Here is a tiny trained network, its code and every weight. The questions are about switching its units off for an input and a target symbol, where a switched-off unit gives its printed mean instead of its output.

import numpy as np


def w(rows, s, z=0):
    codes = np.array(rows[::2]) - 128.0
    scale = np.full(codes.shape[1], s)
    scale[-1] = z or s
    return codes * scale


def f(y):
    return y / 2 * (1 + np.tanh(0.7978845608 * (y + 0.044715 * y**3)))


def softmax(a):
    e = np.exp(a - a.max(-1, keepdims=True))
    return e / e.sum(-1, keepdims=True)


def log_softmax(a):
    a = a - a.max(-1, keepdims=True)
    return a - np.log(np.exp(a).sum(-1, keepdims=True))


def net(x, mask):
    ids = ['αβγεζηθλμξπστφψω'.index(c) for c in x.split()]
    T = len(ids)
    res = E[ids] + P[:T]
    u = 0
    for l in range(2):
        r = res
        for j in range(2):
            rows = slice(4 * j, 4 * j + 4)
            q, k, v = (r @ M[l][rows].T for M in (Q, K, V))
            z = softmax(np.where(np.tri(T) > 0, q @ k.T / 4**0.5, -1e9)) @ v
            o = O[l][rows]
            res = res + np.where(mask[u + j], z, o[:, -1]) @ o[:, :-1]
        u += 2
        y = f(res @ A[l][:, :-1].T + A[l][:, -1])
        res = res + np.where(mask[u : u + 8], y, B[l][:, -1]) @ B[l][:, :-1]
        u += 8
    return log_softmax(res[-1] @ U[:, :-1].T + U[:, -1])


Q, K, V, O, A, B = {}, {}, {}, {}, {}, {}
E = w([
[179,222,99,120,185,149,139],'α',
[170,126,81,69,57,180,96],'β',
[161,149,101,125,181,129,140],'γ',
[199,140,151,162,139,126,138],'ε',
[157,125,183,144,99,107,193],'ζ',
[205,121,114,155,168,138,136],'η',
[158,176,159,167,130,124,159],'θ',
[141,85,138,95,142,98,191],'λ',
[154,106,105,114,78,149,50],'μ',
[88,194,112,180,119,127,11],'ξ',
[146,176,102,71,59,178,108],'π',
[143,168,85,249,133,154,201],'σ',
[72,159,125,185,73,130,91],'τ',
[104,69,135,119,147,89,190],'φ',
[133,179,195,138,132,102,175],'ψ',
[91,216,120,141,52,161,125],'ω',
],0.022)
P = w([
[162,142,2,54,42,12,70],'0',
[157,168,59,156,83,107,128],'1',
[142,152,94,160,102,150,133],'2',
[126,143,117,160,131,176,150],'3',
[104,144,144,164,151,196,171],'4',
[79,138,166,174,169,211,186],'5',
[80,122,180,165,181,237,196],'6',
[67,95,190,164,183,247,213],'7',
],0.008)
Q[0] = w([
[130,117,247,128,163,126,168],'L0H1',
[67,114,79,105,55,126,82],'L0H1',
[164,172,121,175,73,145,67],'L0H1',
[111,152,120,107,55,91,89],'L0H1',
[97,143,130,82,83,123,118],'L0H2',
[148,159,176,118,172,180,209],'L0H2',
[153,110,131,95,99,96,143],'L0H2',
[140,104,157,71,128,110,99],'L0H2',
],0.015)
K[0] = w([
[102,75,134,120,219,224,112],'L0H1',
[210,136,118,138,123,19,122],'L0H1',
[81,106,47,130,122,39,153],'L0H1',
[175,161,40,84,140,67,112],'L0H1',
[189,152,112,80,77,107,113],'L0H2',
[114,113,168,104,152,247,181],'L0H2',
[206,117,124,119,122,149,159],'L0H2',
[246,144,117,158,155,105,110],'L0H2',
],0.013)
V[0] = w([
[52,201,90,67,133,181,235],'L0H1',
[175,60,157,90,82,101,149],'L0H1',
[170,228,254,47,122,136,131],'L0H1',
[31,88,165,216,68,123,146],'L0H1',
[195,197,122,151,63,181,153],'L0H2',
[121,106,82,99,39,199,117],'L0H2',
[77,171,116,131,111,24,72],'L0H2',
[115,170,79,228,102,151,143],'L0H2',
],0.0087)
O[0] = w([
[64,70,62,163,118,163,124,172],'L0H1',
[56,112,186,120,172,149,132,104],'L0H1',
[118,24,157,224,90,71,109,127],'L0H1',
[86,129,101,94,126,122,253,97],'L0H1',
[73,139,98,183,124,81,135,255],'L0H2',
[81,123,110,107,152,105,92,165],'L0H2',
[119,95,137,70,95,132,153,120],'L0H2',
[147,184,75,131,126,129,157,229],'L0H2',
],0.011,0.0086)
A[0] = w([
[150,46,110,76,234,133,67,41],'L0N1',
[136,132,60,90,24,234,139,87],'L0N2',
[138,136,159,97,137,140,206,3],'L0N3',
[65,183,175,161,64,132,133,225],'L0N4',
[162,160,89,170,73,220,65,111],'L0N5',
[54,68,214,94,146,43,167,131],'L0N6',
[157,77,177,101,160,2,201,82],'L0N7',
[81,163,41,140,128,130,96,50],'L0N8',
],0.0087,0.0062)
B[0] = w([
[141,116,138,36,155,69,124,135],'L0N1',
[88,167,145,138,173,101,47,215],'L0N2',
[196,93,77,75,109,143,126,140],'L0N3',
[139,73,108,35,188,148,103,253],'L0N4',
[104,64,178,99,120,123,204,244],'L0N5',
[171,208,130,162,170,65,190,156],'L0N6',
[119,171,252,147,2,160,92,151],'L0N7',
[210,71,180,176,61,132,108,250],'L0N8',
],0.0092,0.011)
Q[1] = w([
[198,106,77,78,94,142,33],'L1H1',
[196,132,46,84,145,192,176],'L1H1',
[102,105,160,59,75,196,82],'L1H1',
[122,133,210,171,230,88,152],'L1H1',
[29,105,166,27,69,129,118],'L1H2',
[10,153,80,122,137,125,107],'L1H2',
[146,180,119,88,184,183,144],'L1H2',
[168,153,119,129,26,172,45],'L1H2',
],0.011)
K[1] = w([
[145,200,58,82,113,46,42],'L1H1',
[148,131,39,93,95,178,128],'L1H1',
[218,121,158,98,83,69,94],'L1H1',
[117,118,188,159,209,195,130],'L1H1',
[93,148,204,81,7,86,81],'L1H2',
[84,106,126,108,131,49,126],'L1H2',
[113,115,116,86,160,158,126],'L1H2',
[186,157,91,117,90,120,97],'L1H2',
],0.013)
V[1] = w([
[162,158,121,151,81,159,122],'L1H1',
[108,105,1,104,85,91,120],'L1H1',
[118,157,109,114,113,52,175],'L1H1',
[144,149,150,147,223,94,87],'L1H1',
[166,98,85,107,198,72,127],'L1H2',
[175,122,83,143,139,181,84],'L1H2',
[190,121,147,132,147,151,215],'L1H2',
[215,181,188,145,125,87,94],'L1H2',
],0.0097)
O[1] = w([
[152,197,196,138,104,111,136,166],'L1H1',
[155,163,142,103,114,82,52,157],'L1H1',
[149,181,71,157,146,130,88,201],'L1H1',
[69,141,144,100,249,191,135,119],'L1H1',
[69,117,85,101,141,66,82,148],'L1H2',
[89,104,179,127,102,139,98,122],'L1H2',
[116,154,149,120,188,163,86,145],'L1H2',
[105,96,146,142,158,106,143,255],'L1H2',
],0.012,0.0084)
A[1] = w([
[91,125,103,1,207,177,86,120],'L1N1',
[226,51,58,157,69,97,62,88],'L1N2',
[174,254,174,208,152,149,18,64],'L1N3',
[238,120,99,47,213,123,218,173],'L1N4',
[116,71,156,153,30,133,136,8],'L1N5',
[146,108,58,222,235,176,88,87],'L1N6',
[107,63,64,83,100,152,19,78],'L1N7',
[105,22,172,12,30,225,120,47],'L1N8',
],0.0061,0.011)
B[1] = w([
[154,158,189,182,170,134,26,206],'L1N1',
[170,100,98,120,170,188,183,246],'L1N2',
[71,67,104,108,111,147,215,229],'L1N3',
[143,86,147,91,87,171,140,211],'L1N4',
[174,168,215,41,170,100,137,176],'L1N5',
[184,113,159,132,100,47,181,226],'L1N6',
[34,176,156,139,114,142,143,197],'L1N7',
[126,177,90,251,171,150,181,186],'L1N8',
],0.012,0.011)
U = w([
[108,27,133,133,67,112,121,136],'α',
[165,129,116,125,188,108,144,62],'β',
[162,58,72,102,104,204,100,233],'γ',
[49,166,133,146,104,150,190,100],'ε',
[172,250,143,133,177,130,199,2],'ζ',
[100,144,175,92,108,142,131,164],'η',
[139,163,118,199,86,170,116,190],'θ',
[146,118,113,26,185,131,199,88],'λ',
[97,84,167,61,114,201,158,112],'μ',
[109,124,213,87,2,159,130,147],'ξ',
[171,151,117,131,108,19,141,141],'π',
[144,196,65,77,162,170,152,187],'σ',
[224,153,159,87,66,144,126,92],'τ',
[180,149,108,90,149,244,125,135],'φ',
[137,155,215,177,58,104,139,27],'ψ',
[212,220,78,199,153,127,120,100],'ω',
],0.0086,0.0095)

Each question gives the input, a string of symbols that net reads in full, and the target symbol t.
The units are the heads (4 rows each of Q, K, V and O) and the neurons (one row each of A and B). Each row of codes is followed by its name. A weight is (code - 128) times the scale printed after its matrix; where a second scale follows, it is the last column's (O, A, B and U).
mask holds one flag per unit, layer by layer, with each layer's heads first. A switched-off unit (its flag False) gives its mean, the last column of its rows in O or B, instead of its output. The means were averaged over made-up inputs and are rounded, as every weight is.
A unit's drop is (log p(t) with every unit on - log p(t) with that unit switched off) / (log p(t) with every unit on - log p(t) with every unit switched off).
The circuit of an input: a set's keep is (log p(t) with only the set's units on - log p(t) with every unit switched off) / (log p(t) with every unit on - log p(t) with every unit switched off). Starting from the 12 units with the biggest drops (on a tie, the unit counted first), units are removed one at a time, each time the one whose removal leaves the highest keep (on an exact tie, the one counted first), for as long as the keep stays at least 0.8.
units of the circuit, in order: the units of the circuit, biggest drop first
most important unit: the unit with the biggest drop
k most important neurons: the k neurons with the biggest drops, biggest first
top k neurons in layer l: the k neurons of layer l with the biggest drops, biggest first
which heads matter: for each layer, one digit per head in row order, 1 if its drop is at least 0.15 and else 0, layers parted by /
input ε ω ω β π λ, target π: 2 most important neurons -> [L0N6 L1N6]
input η τ τ, target φ: most important unit -> L1H1
input γ ζ σ θ, target ε: units of the circuit, in order -> [L1N3 L0H2 L1H1]
input ζ ω σ ζ τ π, target λ: 3 most important neurons -> [L0N7 L0N6 L1N6]
input μ α α μ ω τ ξ, target η: which heads matter -> 11 / 11
input γ β β, target θ: which heads matter -> 11 / 10
input β π σ ψ β λ, target β: which heads matter -> 11 / 11
input φ ζ π θ ω, target ω: which heads matter -> 11 / 11
input λ ξ η, target λ: units of the circuit, in order -> [L0H1 L1H1]
input α μ ξ γ λ π, target ψ: 4 most important neurons -> [L1N8 L1N5 L0N4 L0N8]
input η ζ π ω, target φ: units of the circuit, in order -> [L1H1 L0H1 L1N1]
input α π φ, target π: 2 most important neurons -> [L0N6 L0N8]
input η θ π β π, target φ: units of the circuit, in order -> [L1H1 L0H1 L1N1]
input ξ λ τ ε σ θ π φ, target π: units of the circuit, in order -> [L0N6 L0H1 L1N6 L1H2]
input α σ ζ, target σ: units of the circuit, in order -> [L0H1 L1N6 L1H2]
input ζ ξ ζ, target ξ: which heads matter -> 10 / 01
input ζ π σ ω, target λ: most important neuron -> [L0N7]
input π α φ ζ, target φ: units of the circuit, in order -> [L0H1 L1H2 L1N4 L1N6]
input ω φ φ τ ψ λ, target ψ: units of the circuit, in order -> [L0N7 L0H1 L0H2 L1N8]
input ω ξ π, target τ: units of the circuit, in order -> [L1N2 L1H1]
input α π ξ ζ ψ ζ ζ, target ζ: units of the circuit, in order -> [L0H1 L1H2 L0N6]
input ε ψ α ω π ε, target γ: which heads matter -> 10 / 11
input ω γ α τ γ, target σ: units of the circuit, in order -> [L0H1 L1H2]
input φ ξ μ τ ξ, target ω: top 2 neurons in layer 0 -> [L0N1 L0N6]
input γ π θ μ σ, target ε: which heads matter -> 11 / 11
